Below is a small trained network, with its code and all its weights. Each question gives an input and a target symbol and asks what happens when units are switched off, that is, made to give their printed mean instead of their output.

import numpy as np


def w(rows, s, z=0):
    codes = np.array(rows[::2]) - 128.0
    scale = np.full(codes.shape[1], s)
    scale[-1] = z or s
    return codes * scale


def f(y):
    return y / 2 * (1 + np.tanh(0.7978845608 * (y + 0.044715 * y**3)))


def softmax(a):
    e = np.exp(a - a.max(-1, keepdims=True))
    return e / e.sum(-1, keepdims=True)


def log_softmax(a):
    a = a - a.max(-1, keepdims=True)
    return a - np.log(np.exp(a).sum(-1, keepdims=True))


def net(x, mask):
    ids = ['ΣΩβγδεημξπ'.index(c) for c in x.split()]
    T = len(ids)
    res = E[ids] + P[:T]
    u = 0
    for l in range(2):
        r = res
        for j in range(2):
            rows = slice(3 * j, 3 * j + 3)
            q, k, v = (r @ M[l][rows].T for M in (Q, K, V))
            z = softmax(np.where(np.tri(T) > 0, q @ k.T / 3**0.5, -1e9)) @ v
            o = O[l][rows]
            res = res + np.where(mask[u + j], z, o[:, -1]) @ o[:, :-1]
        u += 2
        y = f(res @ A[l][:, :-1].T + A[l][:, -1])
        res = res + np.where(mask[u : u + 4], y, B[l][:, -1]) @ B[l][:, :-1]
        u += 4
    return log_softmax(res[-1] @ U[:, :-1].T + U[:, -1])


Q, K, V, O, A, B = {}, {}, {}, {}, {}, {}
E = w([
[103,142,152,150],'Σ',
[100,139,149,151],'Ω',
[195,62,206,142],'β',
[98,72,93,144],'γ',
[102,104,55,132],'δ',
[103,146,139,234],'ε',
[167,249,26,76],'η',
[102,140,151,151],'μ',
[123,191,135,68],'ξ',
[104,20,75,151],'π',
],0.015)
P = w([
[203,154,50,77],'0',
[183,145,60,95],'1',
[162,140,73,119],'2',
[138,136,85,124],'3',
[119,138,99,139],'4',
[106,141,107,150],'5',
[94,145,116,157],'6',
[70,141,129,164],'7',
[64,152,151,179],'8',
[53,154,166,184],'9',
[32,146,170,190],'10',
[33,158,182,210],'11',
[2,117,160,205],'12',
],0.0056)
Q[0] = w([
[201,165,150,3],'L0H0',
[219,141,178,65],'L0H0',
[49,117,123,131],'L0H0',
[132,141,103,87],'L0H1',
[42,165,57,226],'L0H1',
[68,173,151,103],'L0H1',
],0.032)
K[0] = w([
[136,160,49,19],'L0H0',
[139,190,75,66],'L0H0',
[68,104,181,110],'L0H0',
[117,86,134,144],'L0H1',
[37,252,78,169],'L0H1',
[86,133,192,111],'L0H1',
],0.03)
V[0] = w([
[21,65,158,50],'L0H0',
[47,143,105,101],'L0H0',
[254,91,185,124],'L0H0',
[145,140,119,163],'L0H1',
[123,110,92,40],'L0H1',
[137,137,171,225],'L0H1',
],0.0069)
O[0] = w([
[136,27,132,8,4],'L0H0',
[142,172,100,77,116],'L0H0',
[56,3,222,155,69],'L0H0',
[174,123,164,177,176],'L0H1',
[47,106,90,60,52],'L0H1',
[250,164,161,231,201],'L0H1',
],0.0055,0.0045)
A[0] = w([
[98,231,235,43,253],'L0N0',
[182,38,35,48,102],'L0N1',
[86,198,188,89,122],'L0N2',
[215,138,255,135,81],'L0N3',
],0.0093,0.004)
B[0] = w([
[252,143,136,131,177],'L0N0',
[78,108,36,124,149],'L0N1',
[116,97,129,126,136],'L0N2',
[94,34,54,124,253],'L0N3',
],0.013,0.0045)
Q[1] = w([
[124,254,199,95],'L1H0',
[111,102,211,63],'L1H0',
[57,130,100,90],'L1H0',
[99,62,219,111],'L1H1',
[153,62,138,206],'L1H1',
[89,137,163,136],'L1H1',
],0.023)
K[1] = w([
[238,123,83,95],'L1H0',
[98,41,14,57],'L1H0',
[122,80,181,57],'L1H0',
[203,107,40,8],'L1H1',
[239,94,98,171],'L1H1',
[110,163,105,111],'L1H1',
],0.018)
V[1] = w([
[179,67,140,67],'L1H0',
[118,80,120,147],'L1H0',
[97,99,108,216],'L1H0',
[218,50,128,57],'L1H1',
[254,92,85,118],'L1H1',
[117,194,143,148],'L1H1',
],0.0084)
O[1] = w([
[253,132,57,53,16],'L1H0',
[183,147,74,185,136],'L1H0',
[83,150,151,245,254],'L1H0',
[1,72,198,84,39],'L1H1',
[92,180,182,59,196],'L1H1',
[173,137,51,78,143],'L1H1',
],0.0058,0.0085)
A[1] = w([
[79,255,63,88,1],'L1N0',
[224,78,174,93,55],'L1N1',
[124,190,233,89,185],'L1N2',
[98,88,112,182,48],'L1N3',
],0.0095,0.0065)
B[1] = w([
[18,148,221,157,159],'L1N0',
[4,173,100,105,147],'L1N1',
[176,104,99,76,165],'L1N2',
[144,130,138,69,254],'L1N3',
],0.016,0.0083)
U = w([
[155,134,160,90,163],'Σ',
[134,131,151,106,115],'Ω',
[90,46,248,133,208],'β',
[67,112,96,136,31],'γ',
[3,145,112,154,3],'δ',
[125,149,118,247,195],'ε',
[64,209,219,129,15],'η',
[139,130,157,99,125],'μ',
[95,180,111,74,146],'ξ',
[70,87,50,131,30],'π',
],0.0051)

Each question gives the input, a string of symbols that net reads in full, and the target symbol t.
The units are the heads (3 rows each of Q, K, V and O) and the neurons (one row each of A and B). Each row of codes is followed by its name. A weight is (code - 128) times the scale printed after its matrix; where a second scale follows, it is the last column's (O, A, B and U).
mask holds one flag per unit, layer by layer, with each layer's heads first. A switched-off unit (its flag False) gives its mean, the last column of its rows in O or B, instead of its output. The means were averaged over made-up inputs and are rounded, as every weight is.
A unit's drop is (log p(t) with every unit on - log p(t) with that unit switched off) / (log p(t) with every unit on - log p(t) with every unit switched off).
The circuit of an input: a set's keep is (log p(t) with only the set's units on - log p(t) with every unit switched off) / (log p(t) with every unit on - log p(t) with every unit switched off). Starting from all 12 units, units are removed one at a time, each time the one whose removal leaves the highest keep (on an exact tie, the one counted first), for as long as the keep stays at least 0.8.
circuit, biggest first: the units of the circuit, biggest drop first
unit that matters most: the unit with the biggest drop
k most important neurons: the k neurons with the biggest drops, biggest first
k most important neurons of layer l: the k neurons of layer l with the biggest drops, biggest first
which heads matter: for each layer, one digit per head in row order, 1 if its drop is at least 0.15 and else 0, layers parted by /
drop of u: that unit's drop, to one decimal
input δ μ π, target π: circuit, biggest first	(L0N1; L0H1)
input η Ω ε ε π, target π: unit that matters most	L0H1
input γ Σ ξ, target ξ: which heads matter	00 / 10
input ε Σ δ ε β δ π, target β: circuit, biggest first	(L0H0; L1H1)
input Ω η δ Ω μ ε ε δ ε β ε ε η, target ε: circuit, biggest first	(L1H1; L0H1)
input δ ε β Σ, target β: circuit, biggest first	(L0H0; L1H1)
input δ β ξ β π β π δ ε η, target η: which heads matter	10 / 10
input ε γ Σ δ ε η, target η: which heads matter	10 / 00
input ε η π Σ ε δ δ, target δ: circuit, biggest first	(L0H1; L1N0; L0N1)
input ε Ω ξ ξ μ ε Σ δ β μ π ε ξ, target ξ: 3 most important neurons	(L0N3; L0N0; L1N1)
input δ Σ δ, target δ: 2 most important neurons of layer 1	(L1N0; L1N3)
input Σ δ δ ε ξ π Σ, target ξ: 4 most important neurons	(L0N3; L0N0; L1N1; L0N1)
input β δ π, target β: circuit, biggest first	(L1H1; L0H0)
input ε ξ Ω, target ξ: which heads matter	01 / 10
input γ Σ Ω Σ ε β μ Ω, target β: most important neuron	(L0N3)
input ε Ω ε β, target β: drop of L0N3	0.3
input β μ ε β ε γ, target ε: drop of L1N0	0.0
input ξ Σ Σ β π γ γ Ω, target β: drop of L0N3	-0.1
